Below is a small trained network, with its code and all its weights. Each question gives an input and a class and asks what happens when units are switched off, that is, made to give their printed mean instead of their output.

import numpy as np


def w(rows, s, z=0):
    codes = np.array(rows[::2]) - 128.0
    scale = np.full(codes.shape[1], s)
    scale[-1] = z or s
    return codes * scale


def norm(h):
    return h / np.sqrt((h * h).mean(-1, keepdims=True) + 1e-5)


def f(y):
    return np.maximum(y, 0)


def log_softmax(a):
    a = a - a.max(-1, keepdims=True)
    return a - np.log(np.exp(a).sum(-1, keepdims=True))


def net(x, mask):
    res = np.array(x, float).reshape(1, 4) / 4 @ E
    u = 0
    for l in range(3):
        y = f(norm(res) @ A[l][:, :-1].T + A[l][:, -1])
        res = res + np.where(mask[u : u + 10], y, B[l][:, -1]) @ B[l][:, :-1]
        u += 10
    return log_softmax(norm(res)[-1] @ U[:, :-1].T + U[:, -1])


A, B = {}, {}
E = w([
[107,156,182,117,177,157,139,3],'x0',
[60,24,87,95,170,157,111,101],'x1',
[224,70,192,126,6,166,192,141],'x2',
[104,188,246,78,152,51,100,37],'x3',
],0.0064)
A[0] = w([
[6,53,98,102,121,109,86,116,2],'L0N0',
[174,33,82,195,210,116,56,178,163],'L0N1',
[160,143,72,79,104,145,134,177,208],'L0N2',
[135,14,141,64,55,138,103,199,62],'L0N3',
[159,176,131,176,95,142,98,255,39],'L0N4',
[141,118,69,92,87,127,150,172,7],'L0N5',
[178,142,114,180,121,144,161,190,137],'L0N6',
[110,76,135,39,103,121,139,169,55],'L0N7',
[94,159,130,111,199,61,83,165,152],'L0N8',
[55,102,92,91,142,61,115,194,109],'L0N9',
],0.0082,0.0032)
B[0] = w([
[84,100,105,132,47,115,147,102,217],'L0N0',
[148,144,120,151,161,176,172,116,245],'L0N1',
[101,117,127,149,142,107,154,141,216],'L0N2',
[169,115,138,181,178,136,4,113,221],'L0N3',
[88,140,129,180,85,89,147,133,224],'L0N4',
[138,169,161,67,137,86,120,69,173],'L0N5',
[127,115,157,118,110,96,121,89,220],'L0N6',
[161,95,116,154,163,145,93,173,161],'L0N7',
[155,138,93,69,160,107,140,116,253],'L0N8',
[155,132,181,134,157,134,157,142,221],'L0N9',
],0.011,0.0055)
A[1] = w([
[139,143,167,107,150,120,112,83,217],'L1N0',
[81,144,105,117,124,91,144,154,17],'L1N1',
[107,164,121,155,120,104,110,104,128],'L1N2',
[122,127,123,124,75,122,130,147,137],'L1N3',
[104,150,123,108,162,107,119,128,77],'L1N4',
[180,139,111,104,105,95,98,142,228],'L1N5',
[121,141,105,106,170,78,134,133,142],'L1N6',
[140,168,94,8,146,96,93,106,5],'L1N7',
[140,133,103,156,102,84,143,123,171],'L1N8',
[141,127,120,126,102,164,120,109,73],'L1N9',
],0.014,0.0015)
B[1] = w([
[155,128,79,100,41,215,171,255,254],'L1N0',
[226,36,154,172,142,157,198,189,168],'L1N1',
[106,113,96,70,57,118,151,145,190],'L1N2',
[60,148,13,143,148,105,119,142,151],'L1N3',
[171,191,105,89,112,59,102,114,194],'L1N4',
[104,79,6,198,162,125,151,133,182],'L1N5',
[160,216,175,98,141,71,88,62,224],'L1N6',
[86,157,47,98,84,126,28,159,252],'L1N7',
[130,100,158,165,119,119,103,91,191],'L1N8',
[104,164,105,91,135,93,148,157,148],'L1N9',
],0.0075,0.0073)
A[2] = w([
[170,115,118,126,139,55,157,149,25],'L2N0',
[88,160,150,64,52,205,205,198,54],'L2N1',
[92,187,90,186,72,103,72,190,159],'L2N2',
[53,118,85,120,178,115,138,114,213],'L2N3',
[92,159,112,11,117,99,59,153,2],'L2N4',
[221,76,164,116,89,200,55,176,182],'L2N5',
[42,121,122,108,200,166,149,83,85],'L2N6',
[123,1,138,159,53,69,103,120,222],'L2N7',
[230,68,160,141,175,151,12,101,35],'L2N8',
[192,131,109,133,160,138,34,87,131],'L2N9',
],0.0085,0.0022)
B[2] = w([
[146,147,211,157,182,153,152,57,164],'L2N0',
[206,79,177,110,154,77,138,204,224],'L2N1',
[128,97,111,90,94,150,153,21,255],'L2N2',
[171,171,145,110,112,159,126,140,185],'L2N3',
[156,173,90,125,73,108,54,132,251],'L2N4',
[133,113,158,148,215,122,94,166,234],'L2N5',
[138,150,101,125,110,254,158,164,166],'L2N6',
[31,128,159,99,115,106,142,122,255],'L2N7',
[63,106,56,178,212,73,56,196,199],'L2N8',
[79,121,137,139,112,186,71,187,203],'L2N9',
],0.0094,0.0064)
U = w([
[210,215,152,187,250,75,152,68,120],'0',
[155,216,64,57,70,102,48,106,198],'1',
[55,74,118,216,203,116,38,165,169],'2',
[133,143,142,138,138,140,108,112,3],'3',
[78,111,169,197,48,67,191,55,185],'4',
[207,85,218,90,120,132,161,223,145],'5',
[149,171,63,152,166,251,183,125,140],'6',
[40,111,170,72,98,195,136,117,26],'7',
],0.014,0.0058)

Each question gives the input, the list of numbers given to net, and the class t.
The units are the neurons (one row each of A and B). Each row of codes is followed by its name. A weight is (code - 128) times the scale printed after its matrix; where a second scale follows, it is the last column's (A, B and U).
mask holds one flag per neuron, layer by layer. A switched-off neuron (its flag False) gives its mean, the last column of its row in B, instead of its output. The means were averaged over made-up inputs and are rounded, as every weight is.
A unit's drop is (log p(t) with every unit on - log p(t) with that unit switched off) / (log p(t) with every unit on - log p(t) with every unit switched off).
The circuit of an input: a set's keep is (log p(t) with only the set's units on - log p(t) with every unit switched off) / (log p(t) with every unit on - log p(t) with every unit switched off). Starting from the 12 units with the biggest drops (on a tie, the unit counted first), units are removed one at a time, each time the one whose removal leaves the highest keep (on an exact tie, the one counted first), for as long as the keep stays at least 0.8.
circuit, biggest first: the units of the circuit, biggest drop first
unit that matters most: the unit with the biggest drop
k most important neurons: the k neurons with the biggest drops, biggest first
k most important neurons of layer l: the k neurons of layer l with the biggest drops, biggest first
drop when u is switched off: that unit's drop, to one decimal
input [-1,-1,4,4], class 5: unit that matters most => L1N0
input [-6,8,-4,1], class 6: circuit, biggest first => L0N1, L2N6, L1N7
input [-4,-3,8,2], class 2: circuit, biggest first => L0N3, L2N8
input [7,8,2,3], class 5: circuit, biggest first => L2N1, L1N0
input [8,7,-2,1], class 1: 3 most important neurons => L0N1, L0N4, L2N4
input [8,-2,4,-8], class 5: circuit, biggest first => L0N3, L2N1
input [6,-3,4,-5], class 5: 3 most important neurons => L0N4, L0N0, L2N1
input [-6,-2,7,-5], class 2: 2 most important neurons of layer 0 => L0N3, L0N0
input [-7,-1,-4,-8], class 0: 2 most important neurons of layer 0 => L0N1, L0N0
input [2,0,-1,-3], class 6: drop when L1N0 is switched off => 0.3
input [0,3,1,-3], class 2: drop when L0N3 is switched off => 3.6
input [4,-1,3,-3], class 5: 2 most important neurons => L0N4, L0N0
input [2,1,-2,-3], class 6: drop when L1N0 is switched off => 0.2
input [6,0,6,5], class 5: drop when L1N3 is switched off => 0.0
input [1,1,-5,-7], class 6: circuit, biggest first => L0N1
input [-5,-5,2,7], class 4: 2 most important neurons of layer 0 => L0N5, L0N4
